(in the rows, 100 means zero)
Here are made-up elements, facts about them, and rows of numbers that follow some of those facts. Name the element behind each unnamed row.

Some facts about the elements:
τ: sits directly inside; Ω: points at; β: refers to; Ξ: is of sort
midrorum (τ luzo) (Ξ 450)
dreklen (τ plabon) (Ω pogre) (β zadel) (Ξ 339)
zekis (Ω kuges)
madri (τ flatre) (Ω grifur) (β bratre,pegor,klifis)
zefle (τ zizupir) (Ω serek)
goto (τ flibre) (Ω raskal) (Ξ 225)
meste (τ luzo) (Ξ 339)
foskaza (τ klubal) (Ξ 383)
ribes (τ flibre) (Ξ 151)
tribre (τ pasos) (β zivim,flubra,pegor) (Ξ 99)
bromis (τ bratre) (Ξ 926)
makom (τ zadel) (β nastu,klezupul) (Ξ 450)
grurupul (τ plestu) (Ω sikede) (Ξ 225)
dapu (τ klubal) (Ξ 926)
drusku (τ plabon) (Ω ratus) (Ξ 450)
brimil (τ pasos) (Ω nemu) (Ξ 293)
vaplem (τ zadel) (Ω dokla)
febre (τ zadel) (β mufo,razik)
babrin (τ nemu) (Ξ 293)
flivotram (τ raskal) (Ω brigro) (Ξ 151)
kofufle (τ skobras) (β babrin)
zufi (τ plabon) (Ω madri) (Ξ 151)
ploske (τ meklen) (β klizaplol,brobre,plestu,paplem)
sikede (τ meklen) (Ω bebi) (β dapu) (Ξ 450)
dokla (τ flatre) (Ξ 383)
natron (τ plabon) (Ξ 99)
vasi (τ nadrar) (Ξ 926)
fluklen (τ nadrar) (Ξ 293)
pogre (τ flatre) (Ω plabok) (β zekis,suzavim) (Ξ 225)
dratrok (τ klumu) (Ξ 166)
zadel (τ plokik)
druze (τ zadel) (Ω pubik) (Ξ 926)
gruvak (τ flibre) (Ω renuzer) (Ξ 450)
nazuzol (τ zadel) (Ξ 225)
peple (τ zekis)
pasos (τ visten)
nemu (τ klumu) (Ω skite)
pirak (τ zekis) (Ω drusku)
skebros (τ bratre) (β kuges)
pleve (τ plabon)
drogi (τ plestu) (Ω vaplem)
flutodren (τ statek) (Ξ 450)
satik (τ meklen) (Ξ 166)
brobre (τ pasos) (Ξ 383)
klagratru (τ zefle)
plabon (β dratrok,kuges)
sigu (τ klubal) (Ξ 293)
pizol (τ visten) (Ω brobre) (β klizaplol,nazuzol,vaplem,vetosta) (Ξ 293)
vetosta (τ zadel) (Ξ 383)
fumil (τ meklen) (Ω rolo) (Ξ 151)
klemuk (τ plestu) (β kliko,staplam) (Ξ 166)
kival (τ luzo) (Ξ 383)
zagrar (τ skobras) (Ω babrin) (β branar) (Ξ 926)
trega (τ bratre) (Ξ 383)
trisipom (τ nemu)
plabok (τ plestu) (Ξ 383)
fazis (τ zefle) (Ω gruvak) (β bratre,klifis) (Ξ 450)
kuges (τ bratre) (Ξ 450)
gadis (τ guplel) (β babrin,trunak,paplem) (Ξ 225)
pota (τ plabon) (Ω bibro) (β zivim,bratre,klagratru,klezupul) (Ξ 383)
bratre (Ω grurupul)
kero (τ nemu) (β luflon,meklen,klezupul) (Ξ 450)
plutrus (τ zizupir) (Ξ 339)
klifis (τ klubal)
tratreskul (τ flubra) (Ξ 293)
mever (τ zadel) (Ξ 339)
tidrofli (τ flubra) (β branar) (Ξ 99)
staplam (τ flubra) (Ω zufi) (Ξ 225)
kidu (τ plestu) (β siza,stimul) (Ξ 450)
mubrim (τ zefle)
zolo (τ klifis) (Ω rogu)
rubrol (τ nemu)
renuzer (τ peple) (Ω druze) (Ξ 293)
nisude (τ nadrar) (Ξ 225)
notra (τ raskal) (Ξ 450)
trodim (τ zizupir) (β druze,vaplem,plabok,trisipom,meklen)
lastegri (τ nadrar) (Ω nastu)
brimor (τ pirak) (Ξ 151)
guplel (τ klumu) (Ω stusko) (β trega,babrin,zadel)
kluplir (τ klifis) (Ω zefle) (Ξ 151)
stoplu (τ flibre) (Ω pizol) (β kluplir,lastegri,lafludre,paplem) (Ξ 926)
retrem (τ skobras)
kliko (τ zefle) (Ξ 99)
lafludre (τ pirak) (Ω pirak) (Ξ 166)
pegor (τ visten) (Ξ 99)
flivam (τ zekis) (β staplam,satik,plokik)
tiri (τ flubra) (Ω lastegri) (Ξ 450)
mufo (τ plabon)
flibre (τ meklen)
kliplu (τ raskal) (Ξ 99)
bubru (τ nemu) (β skobras,plokik) (Ξ 339)
tulotol (τ grifur) (Ξ 293)
raskal (Ω natron)
mebri (τ pasos) (Ω drogi) (Ξ 926)
vene (τ zizupir) (β klubal,nadrar) (Ξ 450)
ratus (τ bratre) (β drusku,pasodor) (Ξ 166)
suzavim (τ flatre) (Ξ 151)
nastu (τ trodim) (Ω makom) (Ξ 383)
serek (τ visten) (Ω bratre)
bropen (τ klumu) (Ω gastos) (Ξ 383)
gastos (τ flatre) (Ω mever) (Ξ 926)
bavok (τ pasos) (Ξ 225)
trunak (τ meklen) (Ξ 225)
britrus (τ skobras)
paplem (τ plestu) (Ξ 293)
klizaplol (τ guplel) (Ω statek) (Ξ 450)
klezupul (τ luzo) (Ξ 926)
zivim (τ plestu)
rolo (τ zefle) (Ξ 225)
kodu (τ zadel) (β sigu) (Ξ 293)
ziflar (τ plestu) (Ω tiri) (Ξ 99)
steso (τ flatre) (Ω branar) (Ξ 99)
stimul (τ flubra) (Ξ 383)
branar (τ zefle) (Ω romubrek) (Ξ 166)
luzo (τ plokik)
romubrek (τ pasos) (Ξ 450)
pasodor (τ plestu) (Ω klizaplol) (Ξ 151)
luflon (τ skobras) (Ξ 450)
razik (τ klumu) (Ω klograflu) (Ξ 225)
poflamu (τ klumu) (β nazuzol) (Ξ 450)
soflam (τ klubal) (β ziflar,mapem,brimil) (Ξ 225)
zizupir (β skobras,bropen,kliplu)
grifur (τ klubal) (Ω ziflar) (β rogu,flubra,meklen)
fotil (τ klubal) (Ξ 450)
flatre (τ plestu) (β trega,bavok,pusto)
skobras (τ plokik)
zepor (τ zadel) (Ξ 151)
koplil (τ plestu)
siza (τ nemu) (Ξ 225)
flubra (τ klubal)
vopaflin (τ plestu) (β rolo)
pusto (τ skebros) (Ω kluplir) (Ξ 225)
mapem (τ nadrar)
rogu (τ nemu) (Ω stoplu) (Ξ 383)
plaflak (τ zekis) (Ω dreklen) (Ξ 450)
pubik (τ klumu) (Ω pusto) (Ξ 99)
bibro (τ skobras) (Ω goto) (Ξ 383)
stilur (τ trodim) (β koplil,siza,zivim) (Ξ 450)
brigro (τ nemu) (Ω flali) (β flarun,rogu,lafludre,dratrok,romubrek,zepor,skite) (Ξ 166)
klograflu (τ nemu) (Ω zolo) (β trisipom) (Ξ 99)
stusko (τ grifur) (Ω nazuzol) (Ξ 383)
skite (τ plokik) (Ω plaflak)
plokik (Ω midrorum)
sefa (τ zadel) (Ξ 99)
bamum (τ flatre) (β ribes,bropen,raskal,skite) (Ξ 339)
flali (τ plabon) (Ω britrus) (β kival,pubik,serek,nastu,mebri) (Ξ 926)
deskis (τ flatre) (Ξ 166)
bebi (τ nemu) (Ω bropen) (Ξ 151)
flarun (τ zadel)
statek (τ zekis) (Ω koplil) (β babrin,vasi,sefa,klagratru)
plaplopi (τ zadel) (Ξ 166)

Known rows:
97; 91; 112; 113; 89; 87; 95; 107; 107; 108; 135; 96; 88; 101; 116; 108; 88; 112; 97; 102; 105; 98; 100; 102; 92; 114; 87; 88; 90; 96; 83; 107; 110; 92; 124; 118: stoplu
97; 94; 110; 118; 87; 88; 93; 110; 110; 112; 137; 89; 88; 100; 118; 111; 89; 111; 99; 100; 105; 99; 99; 105; 92; 113; 88; 86; 91; 95; 79; 106; 111; 88; 120; 115: pizol
112; 99; 97; 84; 89; 82; 103; 109; 106; 79; 99; 99; 91; 122; 87; 91; 120; 117; 90; 102; 107; 110; 107; 121; 113; 75; 93; 83; 118; 114; 98; 97; 117; 103; 81; 73: lastegri
90; 96; 101; 83; 103; 94; 93; 90; 85; 96; 97; 88; 99; 97; 92; 76; 99; 101; 101; 115; 100; 96; 105; 109; 99; 88; 111; 93; 106; 112; 90; 97; 108; 106; 86; 85: pirak
105; 102; 85; 89; 97; 96; 99; 94; 87; 90; 98; 86; 109; 106; 86; 91; 116; 98; 95; 114; 96; 96; 95; 115; 110; 79; 95; 105; 105; 107; 111; 103; 99; 110; 78; 84: klifis
108; 102; 110; 120; 87; 96; 98; 124; 117; 94; 110; 118; 99; 89; 118; 126; 98; 113; 107; 79; 102; 117; 89; 105; 91; 105; 93; 105; 89; 96; 97; 106; 116; 86; 131; 122: plabok
101; 117; 105; 87; 89; 86; 99; 91; 103; 87; 91; 99; 90; 101; 95; 69; 102; 96; 100; 105; 100; 91; 95; 100; 121; 93; 93; 105; 102; 102; 88; 91; 101; 102; 84; 87: trodim
97; 108; 103; 84; 90; 80; 97; 78; 92; 76; 107; 102; 96; 99; 99; 67; 96; 103; 98; 107; 98; 83; 99; 101; 115; 88; 93; 114; 112; 110; 89; 91; 104; 107; 93; 99: grifur
110; 100; 84; 89; 101; 95; 110; 93; 91; 105; 84; 101; 100; 117; 100; 97; 114; 100; 93; 102; 98; 92; 111; 100; 117; 104; 106; 89; 112; 110; 98; 96; 98; 111; 75; 74: febre
93; 87; 105; 123; 103; 105; 93; 110; 102; 107; 125; 100; 103; 85; 113; 125; 90; 104; 106; 98; 97; 107; 97; 97; 77; 106; 100; 102; 85; 102; 102; 112; 101; 90; 121; 121: trega
101; 92; 93; 106; 104; 102; 101; 100; 107; 96; 105; 107; 103; 107; 101; 118; 103; 103; 95; 90; 97; 107; 107; 105; 90; 98; 93; 97; 95; 97; 116; 105; 90; 103; 110; 107: kliplu
97; 85; 109; 101; 110; 98; 92; 98; 99; 94; 108; 103; 99; 87; 101; 96; 97; 96; 102; 106; 96; 110; 101; 100; 84; 93; 110; 100; 87; 116; 105; 103; 93; 91; 105; 105: trunak
85; 86; 102; 105; 111; 101; 93; 100; 99; 101; 111; 103; 103; 92; 104; 107; 94; 100; 107; 95; 99; 105; 106; 105; 81; 98; 104; 99; 87; 110; 103; 110; 101; 98; 111; 110: kliko
111; 91; 87; 114; 103; 101; 108; 108; 102; 101; 105; 115; 108; 101; 114; 128; 110; 99; 94; 96; 96; 104; 102; 90; 96; 108; 98; 103; 95; 113; 114; 111; 89; 96; 95; 103: sefa
94; 98; 106; 92; 96; 92; 96; 100; 99; 107; 103; 88; 93; 100; 103; 90; 98; 104; 102; 108; 103; 101; 107; 112; 103; 94; 104; 82; 103; 103; 83; 99; 114; 103; 93; 83: ratus
92; 115; 102; 81; 97; 95; 102; 91; 98; 95; 79; 106; 92; 105; 93; 78; 95; 99; 106; 93; 100; 96; 107; 102; 113; 95; 99; 100; 110; 95; 89; 90; 107; 108; 90; 87: flivam
101; 100; 87; 85; 99; 97; 101; 90; 95; 93; 92; 92; 105; 111; 89; 86; 110; 96; 95; 106; 99; 95; 106; 112; 113; 85; 96; 95; 106; 102; 105; 97; 99; 112; 81; 79: pasos


The same elements again, as new rows of numbers:
Some elements and their rows:
96; 119; 111; 82; 105; 77; 63; 121; 94; 152; 67; 65; 85; 126: suzavim
98; 88; 114; 100; 97; 86; 108; 123; 91; 92; 110; 96; 112; 112: flatre
92; 83; 66; 126; 97; 95; 124; 85; 87; 91; 100; 84; 110; 108: bavok
110; 85; 113; 100; 91; 106; 107; 110; 90; 111; 101; 101; 97; 112: koplil
117; 64; 107; 114; 95; 106; 92; 112; 85; 112; 102; 89; 91; 102: flubra
110; 93; 91; 96; 89; 60; 58; 115; 90; 125; 94; 69; 107; 110: tidrofli
115; 75; 100; 118; 90; 86; 98; 117; 91; 117; 107; 94; 96; 111: klubal
122; 95; 93; 113; 104; 105; 92; 123; 117; 114; 114; 99; 99; 93: plokik
67; 103; 65; 129; 103; 126; 103; 117; 85; 128; 106; 89; 83; 111: midrorum
110; 90; 103; 108; 82; 93; 101; 124; 92; 104; 97; 99; 101; 108: klumu
116; 91; 94; 103; 106; 94; 94; 120; 103; 104; 114; 99; 99; 83: pirak
71; 119; 54; 117; 127; 143; 102; 114; 86; 131; 90; 56; 78; 80: lafludre
114; 80; 114; 101; 96; 108; 101; 104; 87; 113; 95; 100; 91; 115: zivim
114; 118; 50; 75; 114; 73; 60; 149; 95; 120; 59; 69; 75; 98: bebi
102; 118; 87; 86; 131; 73; 49; 127; 106; 141; 79; 69; 91; 85: zufi
102; 60; 114; 134; 80; 104; 133; 137; 82; 116; 141; 118; 87; 100: tulotol
131; 95; 52; 100; 111; 73; 74; 90; 97; 97; 104; 62; 119; 100: stusko

Which element is each row?
No name comes twice in this set of rows, the named rows included.
85; 99; 37; 96; 109; 115; 127; 128; 84; 107; 113; 81; 61; 86 -> sikede
112; 102; 83; 86; 99; 80; 93; 78; 103; 103; 88; 68; 135; 129 -> dokla
107; 93; 108; 87; 88; 74; 45; 105; 88; 109; 81; 78; 99; 107 -> tribre
91; 88; 62; 122; 91; 102; 119; 104; 73; 72; 92; 83; 125; 110 -> gadis
107; 95; 36; 89; 107; 112; 144; 102; 94; 83; 117; 78; 94; 108 -> grurupul
116; 102; 123; 131; 97; 126; 126; 135; 91; 95; 149; 115; 80; 75 -> renuzer
85; 117; 70; 123; 115; 127; 115; 112; 77; 119; 122; 79; 81; 73 -> gruvak
119; 104; 52; 96; 126; 84; 65; 84; 117; 91; 101; 71; 123; 108 -> bibro
120; 115; 95; 77; 120; 79; 78; 116; 105; 116; 97; 76; 106; 101 -> steso
107; 89; 71; 107; 111; 91; 65; 82; 105; 88; 80; 69; 123; 136 -> vetosta
129; 111; 83; 92; 110; 88; 46; 126; 92; 99; 71; 77; 112; 91 -> klograflu

The same elements again, as new rows of numbers:
Named rows:
99; 101; 95; 99; 116; 107; 91; 120; 97; 94; 106; 95; 102; 106: vetosta
94; 99; 104; 108; 100; 110; 95; 104; 98; 100; 97; 95; 104; 107: nisude
101; 102; 112; 107; 88; 105; 105; 99; 93; 104; 95; 128; 113; 118: flali
104; 104; 88; 97; 109; 96; 93; 105; 103; 95; 102; 81; 94; 93: skobras
92; 96; 95; 96; 104; 90; 97; 103; 106; 99; 99; 92; 92; 90: klumu
97; 96; 98; 96; 98; 93; 95; 97; 113; 99; 96; 85; 95; 90: flivam
101; 100; 103; 99; 79; 102; 98; 93; 105; 99; 103; 74; 94; 99: natron
110; 107; 92; 94; 94; 101; 108; 85; 103; 101; 102; 103; 92; 88: raskal
108; 102; 98; 88; 97; 79; 110; 81; 93; 103; 97; 105; 106; 89: zolo
96; 98; 88; 104; 96; 98; 117; 100; 91; 101; 98; 133; 98; 106: rogu
106; 107; 105; 98; 101; 113; 100; 93; 88; 102; 87; 107; 80; 105: branar
112; 101; 98; 103; 92; 98; 108; 98; 97; 103; 97; 108; 97; 102: brimil
99; 101; 95; 102; 106; 100; 89; 124; 105; 96; 104; 95; 107; 106: kodu
101; 106; 109; 92; 93; 74; 120; 101; 112; 101; 104; 107; 102; 79: madri
92; 98; 107; 94; 105; 92; 102; 97; 116; 99; 103; 80; 97; 87: flatre
99; 110; 111; 110; 92; 112; 108; 106; 96; 105; 105; 99; 111; 110: gastos
97; 100; 102; 112; 105; 125; 93; 103; 97; 99; 95; 95; 105; 108: ribes

Which element is each row?
No name comes twice in this set of rows, the named rows included.
103; 101; 98; 94; 97; 93; 91; 110; 100; 93; 113; 81; 100; 108 -> sefa
105; 103; 101; 97; 87; 83; 108; 46; 101; 101; 101; 113; 87; 115 -> pubik
103; 105; 99; 106; 95; 104; 100; 115; 92; 100; 102; 114; 109; 122 -> zagrar
105; 102; 99; 88; 86; 82; 118; 102; 97; 101; 99; 121; 113; 82 -> grifur
100; 100; 111; 96; 96; 88; 104; 99; 98; 101; 98; 130; 105; 103 -> pota
94; 104; 107; 108; 93; 116; 104; 93; 120; 99; 105; 79; 112; 96 -> bamum
107; 97; 103; 99; 87; 106; 111; 101; 104; 102; 101; 119; 104; 105 -> pizol
96; 104; 105; 112; 111; 104; 88; 120; 86; 96; 103; 106; 112; 116 -> klezupul
84; 101; 92; 97; 104; 106; 111; 95; 100; 100; 91; 141; 103; 112 -> brigro
98; 97; 98; 102; 111; 90; 90; 130; 103; 97; 105; 111; 111; 104 -> makom
90; 96; 107; 103; 100; 104; 95; 99; 95; 102; 94; 98; 115; 108 -> soflam
94; 90; 95; 108; 104; 101; 101; 116; 107; 102; 100; 108; 106; 100 -> poflamu
105; 106; 99; 101; 93; 102; 106; 88; 79; 104; 95; 105; 118; 104 -> staplam
112; 107; 87; 94; 99; 89; 103; 92; 100; 100; 103; 96; 90; 92 -> plokik
86; 108; 115; 102; 119; 104; 99; 94; 101; 98; 94; 82; 99; 95 -> deskis

